Below is a small trained network, with its code and all its weights. Each question gives an input and a class and asks what happens when units are switched off, that is, made to give their printed mean instead of their output.

import numpy as np


def w(rows, s, z=0):
    codes = np.array(rows[::2]) - 128.0
    scale = np.full(codes.shape[1], s)
    scale[-1] = z or s
    return codes * scale


def f(y):
    return np.maximum(y, 0)


def log_softmax(a):
    a = a - a.max(-1, keepdims=True)
    return a - np.log(np.exp(a).sum(-1, keepdims=True))


def net(x, mask):
    res = np.array(x, float).reshape(1, 5) / 4 @ E
    y = f(res @ A[0][:, :-1].T + A[0][:, -1])
    res = res + np.where(mask, y, B[0][:, -1]) @ B[0][:, :-1]
    return log_softmax(res[-1] @ U[:, :-1].T + U[:, -1])


A, B = {}, {}
E = w([
[150,120,8,141],'x0',
[129,126,129,126],'x1',
[11,59,99,169],'x2',
[128,127,127,127],'x3',
[215,27,176,165],'x4',
],0.011)
A[0] = w([
[94,147,208,119,14],'n0',
[84,75,106,125,129],'n1',
[78,165,245,129,28],'n2',
[165,133,19,166,71],'n3',
[48,75,141,160,124],'n4',
[163,53,142,203,19],'n5',
[104,88,101,130,128],'n6',
[104,127,60,73,128],'n7',
[183,171,97,137,209],'n8',
[192,83,162,150,51],'n9',
[243,190,123,75,163],'n10',
[196,50,142,180,60],'n11',
[163,60,128,99,124],'n12',
[187,111,88,106,129],'n13',
[81,74,72,169,105],'n14',
[94,101,98,191,138],'n15',
[20,91,154,179,134],'n16',
[87,100,172,84,25],'n17',
[151,167,205,158,145],'n18',
[147,104,42,127,110],'n19',
[108,181,90,129,123],'n20',
[172,197,156,38,191],'n21',
[73,72,126,138,131],'n22',
[76,181,124,52,147],'n23',
[82,166,240,179,8],'n24',
[143,120,67,127,80],'n25',
[100,165,102,56,133],'n26',
[64,213,146,92,98],'n27',
[140,107,181,125,87],'n28',
[186,47,173,175,62],'n29',
],0.012,0.0015)
B[0] = w([
[193,173,122,193,183],'n0',
[170,178,225,75,187],'n1',
[191,213,155,228,212],'n2',
[194,226,138,170,211],'n3',
[133,168,193,43,214],'n4',
[25,55,38,130,203],'n5',
[177,160,192,87,171],'n6',
[117,120,115,167,191],'n7',
[193,157,254,105,186],'n8',
[78,96,73,111,202],'n9',
[147,140,243,23,251],'n10',
[24,78,66,138,218],'n11',
[49,72,89,178,179],'n12',
[153,137,152,147,176],'n13',
[173,162,160,74,212],'n14',
[205,193,166,93,189],'n15',
[155,140,172,79,233],'n16',
[145,146,152,148,163],'n17',
[156,150,137,122,194],'n18',
[212,180,126,216,194],'n19',
[65,104,113,147,185],'n20',
[145,122,136,72,222],'n21',
[164,177,214,74,194],'n22',
[7,35,33,99,206],'n23',
[201,200,177,215,203],'n24',
[137,201,88,255,172],'n25',
[7,52,30,142,189],'n26',
[36,24,14,142,214],'n27',
[115,130,102,165,174],'n28',
[57,53,77,109,225],'n29',
],0.0067,0.012)
U = w([
[148,147,133,2,156],'0',
[66,92,55,133,3],'1',
[170,170,97,236,225],'2',
],0.014,0.00064)

Each question gives the input, the list of numbers given to net, and the class t.
The units are the neurons (one row each of A and B). Each row of codes is followed by its name. A weight is (code - 128) times the scale printed after its matrix; where a second scale follows, it is the last column's (A, B and U).
mask holds one flag per neuron, in row order. A switched-off neuron (its flag False) gives its mean, the last column of its row in B, instead of its output. The means were averaged over made-up inputs and are rounded, as every weight is.
A unit's drop is (log p(t) with every unit on - log p(t) with that unit switched off) / (log p(t) with every unit on - log p(t) with every unit switched off).
unit that matters most: the unit with the biggest drop
k most important neurons: the k neurons with the biggest drops, biggest first
drop of u: that unit's drop, to one decimal
input [8,1,-4,-4,-6], class 2: unit that matters most : n3
input [-8,8,-7,-6,5], class 2: 2 most important neurons : [n2; n24]
input [-7,6,2,-5,5], class 2: 2 most important neurons : [n24; n2]
input [-3,-5,8,-1,7], class 0: 2 most important neurons : [n4; n22]
input [8,-8,8,-4,-8], class 0: 2 most important neurons : [n14; n4]
input [-7,0,2,-6,6], class 2: 2 most important neurons : [n24; n2]
input [-7,-3,7,-2,5], class 0: 3 most important neurons : [n4; n16; n22]
input [7,0,0,-7,-5], class 2: 2 most important neurons : [n3; n19]
input [-5,0,-3,-5,4], class 2: drop of n24 : 0.2
input [-1,-6,2,-1,5], class 1: drop of n26 : 0.0
input [-5,-6,-2,1,6], class 1: drop of n29 : 0.1
